Here is a tiny trained network, its code and every weight. The questions are about switching its units off for an input and a class, where a switched-off unit gives its printed mean instead of its output.

import numpy as np


def w(rows, s, z=0):
    codes = np.array(rows[::2]) - 128.0
    scale = np.full(codes.shape[1], s)
    scale[-1] = z or s
    return codes * scale


def norm(h):
    return h / np.sqrt((h * h).mean(-1, keepdims=True) + 1e-5)


def f(y):
    return np.maximum(y, 0)


def log_softmax(a):
    a = a - a.max(-1, keepdims=True)
    return a - np.log(np.exp(a).sum(-1, keepdims=True))


def net(x, mask):
    res = np.array(x, float).reshape(1, 6) / 4 @ E
    u = 0
    for l in range(2):
        y = f(norm(res) @ A[l][:, :-1].T + A[l][:, -1])
        res = res + np.where(mask[u : u + 4], y, B[l][:, -1]) @ B[l][:, :-1]
        u += 4
    return log_softmax(norm(res)[-1] @ U[:, :-1].T + U[:, -1])


A, B = {}, {}
E = w([
[244,185,40,99],'x0',
[222,238,140,252],'x1',
[219,168,229,34],'x2',
[118,189,90,153],'x3',
[66,145,185,137],'x4',
[61,238,89,56],'x5',
],0.0046)
A[0] = w([
[28,113,161,33,157],'0.n0',
[161,242,167,107,118],'0.n1',
[186,178,83,114,1],'0.n2',
[148,2,52,106,157],'0.n3',
],0.0072,0.002)
B[0] = w([
[108,181,212,73,245],'0.n0',
[252,217,49,157,234],'0.n1',
[165,146,97,191,180],'0.n2',
[199,106,114,157,252],'0.n3',
],0.011,0.0039)
A[1] = w([
[201,187,168,140,185],'1.n0',
[150,100,82,2,253],'1.n1',
[63,107,122,159,112],'1.n2',
[138,86,149,231,183],'1.n3',
],0.0097,0.0034)
B[1] = w([
[43,108,133,151,254],'1.n0',
[36,134,190,254,220],'1.n1',
[137,222,90,92,143],'1.n2',
[62,147,128,78,215],'1.n3',
],0.01,0.0067)
U = w([
[145,46,245,121,111],'0',
[247,209,74,160,169],'1',
[182,10,25,146,154],'2',
[37,189,188,151,173],'3',
[219,86,116,83,1],'4',
[139,145,47,107,54],'5',
],0.016,0.0086)

Each question gives the input, the list of numbers given to net, and the class t.
The units are the neurons (one row each of A and B). Each row of codes is followed by its name. A weight is (code - 128) times the scale printed after its matrix; where a second scale follows, it is the last column's (A, B and U).
mask holds one flag per neuron, layer by layer. A switched-off neuron (its flag False) gives its mean, the last column of its row in B, instead of its output. The means were averaged over made-up inputs and are rounded, as every weight is.
A unit's drop is (log p(t) with every unit on - log p(t) with that unit switched off) / (log p(t) with every unit on - log p(t) with every unit switched off).
The circuit of an input: a set's keep is (log p(t) with only the set's units on - log p(t) with every unit switched off) / (log p(t) with every unit on - log p(t) with every unit switched off). Starting from all 8 units, units are removed one at a time, each time the one whose removal leaves the highest keep (on an exact tie, the one counted first), for as long as the keep stays at least 0.8.
circuit, biggest first: the units of the circuit, biggest drop first
top k neurons: the k neurons with the biggest drops, biggest first
top k neurons in layer l: the k neurons of layer l with the biggest drops, biggest first
drop of u: that unit's drop, to one decimal
input [6,-5,6,-4,-7,-4], class 0: top 2 neurons -> [1.n1, 0.n1]
input [3,3,0,5,-6,-6], class 2: circuit, biggest first -> [0.n0, 0.n1]
input [4,-5,-7,4,2,-4], class 2: circuit, biggest first -> [0.n3]
input [6,-1,0,-6,-8,3], class 2: circuit, biggest first -> [0.n0, 0.n1]
input [0,4,-4,5,6,5], class 1: top 3 neurons -> [1.n1, 0.n1, 0.n0]
input [4,0,2,5,-8,-3], class 2: circuit, biggest first -> [0.n0, 1.n0]
input [0,1,-6,-2,3,-8], class 2: top 4 neurons -> [0.n0, 1.n1, 0.n3, 1.n0]
input [-1,5,-1,0,6,8], class 1: top 3 neurons -> [0.n1, 1.n1, 1.n3]
input [1,7,0,-4,-1,-6], class 3: circuit, biggest first -> [1.n3, 1.n0]
input [7,-2,-1,2,-1,-8], class 2: circuit, biggest first -> [0.n1, 0.n0]
input [2,0,-2,-2,1,-7], class 2: top 2 neurons -> [0.n0, 1.n1]
input [1,3,1,-8,-6,-7], class 2: top 2 neurons in layer 0 -> [0.n0, 0.n3]
input [7,-1,6,-2,7,4], class 1: top 2 neurons -> [0.n1, 1.n3]
input [-7,5,2,4,-7,3], class 1: drop of 1.n1 -> 0.2
input [-5,4,2,7,-3,3], class 1: drop of 1.n1 -> 0.1
